Here is a tiny trained network, its code and every weight. The questions are about switching its units off for an input and a target symbol, where a switched-off unit gives its printed mean instead of its output.

import numpy as np


def w(rows, s, z=0):
    codes = np.array(rows[::2]) - 128.0
    scale = np.full(codes.shape[1], s)
    scale[-1] = z or s
    return codes * scale


def f(y):
    return np.maximum(y, 0)


def softmax(a):
    e = np.exp(a - a.max(-1, keepdims=True))
    return e / e.sum(-1, keepdims=True)


def log_softmax(a):
    a = a - a.max(-1, keepdims=True)
    return a - np.log(np.exp(a).sum(-1, keepdims=True))


def net(x, mask):
    ids = ['αβγδεζηθμπτω'.index(c) for c in x.split()]
    T = len(ids)
    res = E[ids] + P[:T]
    u = 0
    for l in range(2):
        r = res
        for j in range(3):
            rows = slice(2 * j, 2 * j + 2)
            q, k, v = (r @ M[l][rows].T for M in (Q, K, V))
            z = softmax(np.where(np.tri(T) > 0, q @ k.T / 2**0.5, -1e9)) @ v
            o = O[l][rows]
            res = res + np.where(mask[u + j], z, o[:, -1]) @ o[:, :-1]
        u += 3
        y = f(res @ A[l][:, :-1].T + A[l][:, -1])
        res = res + np.where(mask[u : u + 12], y, B[l][:, -1]) @ B[l][:, :-1]
        u += 12
    return log_softmax(res[-1] @ U[:, :-1].T + U[:, -1])


Q, K, V, O, A, B = {}, {}, {}, {}, {}, {}
E = w([
[174,134,147],'α',
[71,90,149],'β',
[30,69,149],'γ',
[57,117,223],'δ',
[56,206,111],'ε',
[157,145,94],'ζ',
[184,97,177],'η',
[86,107,24],'θ',
[121,114,154],'μ',
[151,186,205],'π',
[144,139,143],'τ',
[194,53,2],'ω',
],0.008)
P = w([
[161,251,121],'0',
[30,11,163],'1',
[135,234,107],'2',
[152,245,110],'3',
[15,12,134],'4',
[123,178,140],'5',
[143,246,113],'6',
[10,18,121],'7',
[120,165,142],'8',
[139,246,110],'9',
[18,18,119],'10',
],0.0027)
Q[0] = w([
[174,88,180],'0.h1',
[132,112,117],'0.h1',
[82,193,137],'0.h2',
[89,252,183],'0.h2',
[156,141,12],'0.h3',
[190,116,160],'0.h3',
],0.018)
K[0] = w([
[98,67,122],'0.h1',
[130,110,127],'0.h1',
[132,153,179],'0.h2',
[163,134,252],'0.h2',
[63,114,64],'0.h3',
[150,176,95],'0.h3',
],0.024)
V[0] = w([
[194,62,186],'0.h1',
[95,155,192],'0.h1',
[98,136,3],'0.h2',
[163,181,186],'0.h2',
[194,83,184],'0.h3',
[68,197,142],'0.h3',
],0.0049)
O[0] = w([
[221,136,46,57],'0.h1',
[166,61,154,254],'0.h1',
[130,53,3,27],'0.h2',
[84,202,162,226],'0.h2',
[71,54,126,130],'0.h3',
[180,159,58,231],'0.h3',
],0.0039,0.0004)
A[0] = w([
[73,170,177,111],'0.n1',
[117,67,171,251],'0.n2',
[163,209,101,97],'0.n3',
[86,59,99,74],'0.n4',
[119,224,82,191],'0.n5',
[201,85,200,57],'0.n6',
[183,221,203,145],'0.n7',
[168,89,118,65],'0.n8',
[145,34,162,101],'0.n9',
[96,130,199,108],'0.n10',
[246,189,89,36],'0.n11',
[125,92,143,79],'0.n12',
],0.011,0.0024)
B[0] = w([
[74,144,220,208],'0.n1',
[147,105,16,248],'0.n2',
[149,131,42,181],'0.n3',
[217,121,152,172],'0.n4',
[58,194,62,238],'0.n5',
[71,25,107,183],'0.n6',
[196,250,192,255],'0.n7',
[145,162,183,140],'0.n8',
[110,232,144,185],'0.n9',
[61,89,153,188],'0.n10',
[225,7,190,174],'0.n11',
[116,165,149,141],'0.n12',
],0.021,0.003)
Q[1] = w([
[247,205,183],'1.h1',
[84,2,180],'1.h1',
[46,233,7],'1.h2',
[126,115,90],'1.h2',
[135,171,183],'1.h3',
[39,67,254],'1.h3',
],0.0095)
K[1] = w([
[251,89,78],'1.h1',
[123,170,232],'1.h1',
[20,193,234],'1.h2',
[124,120,173],'1.h2',
[170,181,126],'1.h3',
[57,196,184],'1.h3',
],0.012)
V[1] = w([
[173,161,16],'1.h1',
[51,230,143],'1.h1',
[159,80,15],'1.h2',
[7,143,95],'1.h2',
[3,213,136],'1.h3',
[75,56,169],'1.h3',
],0.0039)
O[1] = w([
[205,90,79,184],'1.h1',
[144,200,11,201],'1.h1',
[196,168,207,2],'1.h2',
[58,231,82,211],'1.h2',
[113,3,204,150],'1.h3',
[190,93,45,49],'1.h3',
],0.0033,0.0042)
A[1] = w([
[68,80,85,82],'1.n1',
[174,45,159,120],'1.n2',
[200,133,82,137],'1.n3',
[137,120,228,136],'1.n4',
[179,197,134,72],'1.n5',
[180,88,101,1],'1.n6',
[149,12,100,159],'1.n7',
[141,180,210,120],'1.n8',
[99,69,148,224],'1.n9',
[82,155,170,31],'1.n10',
[70,108,120,12],'1.n11',
[115,4,147,97],'1.n12',
],0.012,0.0058)
B[1] = w([
[85,81,59,197],'1.n1',
[149,137,20,172],'1.n2',
[208,141,104,239],'1.n3',
[154,28,74,203],'1.n4',
[103,215,178,244],'1.n5',
[29,114,71,141],'1.n6',
[137,43,235,176],'1.n7',
[104,55,189,254],'1.n8',
[65,166,187,179],'1.n9',
[178,145,52,210],'1.n10',
[239,119,126,159],'1.n11',
[3,108,136,149],'1.n12',
],0.028,0.0064)
U = w([
[207,125,211,88],'α',
[48,117,89,202],'β',
[34,100,169,113],'γ',
[118,59,142,153],'δ',
[83,189,124,168],'ε',
[220,187,106,68],'ζ',
[233,89,121,184],'η',
[119,142,2,127],'θ',
[97,130,171,186],'μ',
[123,87,217,80],'π',
[110,148,202,120],'τ',
[106,68,82,3],'ω',
],0.0064,0.007)

Each question gives the input, a string of symbols that net reads in full, and the target symbol t.
The units are the heads (2 rows each of Q, K, V and O) and the neurons (one row each of A and B). Each row of codes is followed by its name. A weight is (code - 128) times the scale printed after its matrix; where a second scale follows, it is the last column's (O, A, B and U).
mask holds one flag per unit, layer by layer, with each layer's heads first. A switched-off unit (its flag False) gives its mean, the last column of its rows in O or B, instead of its output. The means were averaged over made-up inputs and are rounded, as every weight is.
A unit's drop is (log p(t) with every unit on - log p(t) with that unit switched off) / (log p(t) with every unit on - log p(t) with every unit switched off).
The circuit of an input: a set's keep is (log p(t) with only the set's units on - log p(t) with every unit switched off) / (log p(t) with every unit on - log p(t) with every unit switched off). Starting from the 12 units with the biggest drops (on a tie, the unit counted first), units are removed one at a time, each time the one whose removal leaves the highest keep (on an exact tie, the one counted first), for as long as the keep stays at least 0.8.
circuit, biggest first: the units of the circuit, biggest drop first
unit that matters most: the unit with the biggest drop
top k neurons: the k neurons with the biggest drops, biggest first
k most important neurons of layer l: the k neurons of layer l with the biggest drops, biggest first
input η μ δ η μ, target β: 2 most important neurons of layer 1 => (1.n3; 1.n10)
input ζ η θ γ β, target η: unit that matters most => 0.n4
input ζ α η β ε γ, target γ: top 2 neurons => (0.n5; 0.n10)
input α η η η θ ε η η, target θ: circuit, biggest first => (0.n2; 1.n8)
input ε ε ε η ζ, target θ: circuit, biggest first => (1.n8; 1.n7)
input ζ ζ η η θ ζ α η η ε β, target θ: top 4 neurons => (0.n11; 0.n2; 0.n9; 0.n7)
input α ζ η η η ζ β δ, target β: circuit, biggest first => (0.n7; 0.n10; 1.n1)
input η ε ζ η γ η β, target β: circuit, biggest first => (0.n7; 1.n1; 1.n3)
input ω ζ η θ η η θ η ζ ε, target ε: 3 most important neurons of layer 0 => (0.n5; 0.n3; 0.n7)
input θ π θ τ, target τ: circuit, biggest first => (1.n5; 0.n7; 1.n8; 0.h2)
input π ε θ η η ζ τ γ, target η: top 2 neurons => (0.n4; 0.n2)
input θ ζ α ζ γ, target η: top 3 neurons => (0.n4; 0.n9; 0.n2)
input ζ η θ θ μ, target η: top 2 neurons => (0.n7; 0.n5)
input β β ζ θ, target θ: circuit, biggest first => (0.n7; 1.n8; 1.n1)
input θ ε ζ θ β, target η: top 2 neurons => (0.n4; 0.n5)
input ε ε η η τ π η γ η η ε, target θ: 3 most important neurons of layer 1 => (1.n10; 1.n1; 1.n11)
input ω η η δ η δ ε η α, target α: top 3 neurons => (0.n7; 0.n1; 1.n5)
input η ζ ε η, target η: top 2 neurons => (0.n7; 0.n1)
input η γ ε ε η ε, target η: top 4 neurons => (0.n1; 1.n10; 0.n2; 1.n11)
input ω ζ η ε η, target θ: top 4 neurons => (0.n9; 0.n7; 0.n11; 0.n2)
input τ α δ η ω, target ζ: top neuron => (0.n9)
input γ ζ γ ζ η γ η ζ ε δ π, target δ: top 4 neurons => (1.n4; 0.n7; 0.n5; 1.n8)
input ω η β η ζ μ η η, target ζ: 2 most important neurons of layer 0 => (0.n9; 0.n11)
input η η η α ε θ γ η ζ, target ζ: top neuron => (0.n1)
input η γ θ ζ δ β δ, target δ: 3 most important neurons of layer 0 => (0.n1; 0.n5; 0.n7)
input τ γ μ ω γ ε η ε ζ η μ, target θ: 2 most important neurons of layer 1 => (1.n8; 1.n7)
